Here is a tiny trained network, its code and every weight. The questions are about switching its units off for an input and a target symbol, where a switched-off unit gives its printed mean instead of its output.

import numpy as np


def w(rows, s, z=0):
    codes = np.array(rows[::2]) - 128.0
    scale = np.full(codes.shape[1], s)
    scale[-1] = z or s
    return codes * scale


def norm(h):
    return h / np.sqrt((h * h).mean(-1, keepdims=True) + 1e-5)


def f(y):
    return y / 2 * (1 + np.tanh(0.7978845608 * (y + 0.044715 * y**3)))


def softmax(a):
    e = np.exp(a - a.max(-1, keepdims=True))
    return e / e.sum(-1, keepdims=True)


def log_softmax(a):
    a = a - a.max(-1, keepdims=True)
    return a - np.log(np.exp(a).sum(-1, keepdims=True))


def net(x, mask):
    ids = ['αγδζηθλξπστφω'.index(c) for c in x.split()]
    T = len(ids)
    res = E[ids] + P[:T]
    q, k, v = (norm(res) @ M[0].T for M in (Q, K, V))
    z = softmax(np.where(np.tri(T) > 0, q @ k.T / 3**0.5, -1e9)) @ v
    res = res + np.where(mask[0], z, O[0][:, -1]) @ O[0][:, :-1]
    y = f(norm(res) @ A[0][:, :-1].T + A[0][:, -1])
    res = res + np.where(mask[1:13], y, B[0][:, -1]) @ B[0][:, :-1]
    return log_softmax(norm(res)[-1] @ U[:, :-1].T + U[:, -1])


Q, K, V, O, A, B = {}, {}, {}, {}, {}, {}
E = w([
[105,114,154,152,117],'α',
[97,109,149,163,114],'γ',
[96,108,156,162,108],'δ',
[106,114,160,175,109],'ζ',
[87,198,162,207,207],'η',
[118,109,173,228,119],'θ',
[96,139,152,124,128],'λ',
[86,103,139,148,73],'ξ',
[145,114,61,173,199],'π',
[148,98,201,194,54],'σ',
[29,104,144,163,6],'τ',
[154,199,86,89,188],'φ',
[137,77,65,138,82],'ω',
],0.013)
P = w([
[46,105,108,87,253],'0',
[127,40,156,102,169],'1',
[10,121,117,163,184],'2',
[167,35,173,100,123],'3',
[24,145,111,176,168],'4',
[183,93,182,152,150],'5',
[31,139,103,173,126],'6',
[191,86,168,131,103],'7',
[50,163,96,178,117],'8',
[186,94,149,122,77],'9',
[65,179,95,188,95],'10',
[201,161,138,156,93],'11',
[41,144,68,172,115],'12',
[106,11,193,181,130],'13',
],0.011)
Q[0] = w([
[76,78,148,170,137],'h1',
[147,137,228,115,125],'h1',
[181,102,87,6,131],'h1',
],0.011)
K[0] = w([
[237,255,100,159,112],'h1',
[246,70,125,133,189],'h1',
[89,79,193,117,229],'h1',
],0.0095)
V[0] = w([
[171,60,12,204,166],'h1',
[145,165,45,85,163],'h1',
[103,46,48,127,63],'h1',
],0.011)
O[0] = w([
[226,29,2,152,70,192],'h1',
[121,220,64,159,95,2],'h1',
[42,42,84,118,120,171],'h1',
],0.0099,0.0059)
A[0] = w([
[162,57,158,118,209,152],'n1',
[184,50,172,122,104,248],'n2',
[145,107,48,73,186,144],'n3',
[51,102,62,186,109,115],'n4',
[166,84,124,45,148,253],'n5',
[71,99,212,182,2,147],'n6',
[160,30,99,114,155,103],'n7',
[156,168,137,114,217,77],'n8',
[171,174,195,85,22,80],'n9',
[34,155,91,60,122,252],'n10',
[220,120,128,101,184,187],'n11',
[110,188,160,199,205,8],'n12',
],0.0097,0.0026)
B[0] = w([
[195,103,191,144,75,224],'n1',
[176,115,144,199,105,254],'n2',
[165,212,172,179,104,150],'n3',
[171,135,63,95,178,221],'n4',
[191,100,192,175,117,174],'n5',
[198,165,185,134,236,243],'n6',
[159,99,202,37,196,232],'n7',
[168,61,139,146,59,132],'n8',
[228,137,130,168,117,125],'n9',
[133,209,74,113,1,167],'n10',
[62,48,178,191,82,155],'n11',
[212,84,116,51,115,149],'n12',
],0.0056,0.0078)
U = w([
[157,124,148,88,76,69],'α',
[179,109,128,2,132,77],'γ',
[119,98,152,75,103,40],'δ',
[162,90,169,100,84,115],'ζ',
[174,177,153,96,194,88],'η',
[170,136,156,170,106,83],'θ',
[116,170,160,75,120,223],'λ',
[69,119,132,106,120,222],'ξ',
[170,90,32,112,166,92],'π',
[125,118,161,115,127,144],'σ',
[37,113,148,165,77,189],'τ',
[169,229,86,164,55,254],'φ',
[136,55,30,139,4,159],'ω',
],0.0093,0.0031)

Each question gives the input, a string of symbols that net reads in full, and the target symbol t.
The units are the heads (3 rows each of Q, K, V and O) and the neurons (one row each of A and B). Each row of codes is followed by its name. A weight is (code - 128) times the scale printed after its matrix; where a second scale follows, it is the last column's (O, A, B and U).
mask holds one flag per unit, heads first, then neurons. A switched-off unit (its flag False) gives its mean, the last column of its rows in O or B, instead of its output. The means were averaged over made-up inputs and are rounded, as every weight is.
A unit's drop is (log p(t) with every unit on - log p(t) with that unit switched off) / (log p(t) with every unit on - log p(t) with every unit switched off).
The circuit of an input: a set's keep is (log p(t) with only the set's units on - log p(t) with every unit switched off) / (log p(t) with every unit on - log p(t) with every unit switched off). Starting from the 12 units with the biggest drops (on a tie, the unit counted first), units are removed one at a time, each time the one whose removal leaves the highest keep (on an exact tie, the one counted first), for as long as the keep stays at least 0.8.
circuit, biggest first: the units of the circuit, biggest drop first
k most important neurons: the k neurons with the biggest drops, biggest first
drop of u: that unit's drop, to one decimal
input η γ λ ω γ γ η φ θ, target φ: circuit, biggest first => h1
input γ γ λ π φ η σ γ α π α, target π: circuit, biggest first => n4; n1
input ω α φ φ π, target φ: 2 most important neurons => n3; n7
input π γ τ δ φ, target φ: circuit, biggest first => n10; n3
input α γ ζ σ γ η γ γ φ θ λ, target φ: circuit, biggest first => h1; n10
input η π ξ, target π: 2 most important neurons => n4; n6
input γ λ λ ω α γ η θ δ π φ σ τ, target φ: circuit, biggest first => h1; n6
input ω δ φ ξ λ, target φ: 2 most important neurons => n10; n7
input γ η π γ η, target π: 2 most important neurons => n12; n6
input η π γ δ θ ω σ η γ λ τ φ ξ, target φ: 3 most important neurons => n10; n7; n6
input α γ σ τ θ λ φ, target φ: 3 most important neurons => n10; n7; n3
input θ φ η η γ, target η: 2 most important neurons => n12; n2
input τ γ α γ α π γ τ θ π γ θ, target ω: drop of h1 => 1.3
input θ ζ γ π γ φ η, target φ: drop of h1 => 1.1
input σ η γ η φ γ φ ω δ, target ω: drop of h1 => 2.4
input γ γ ξ ζ π γ γ π γ λ, target ω: drop of n6 => 0.2
input θ η γ ω ξ, target ω: most important neuron => n10
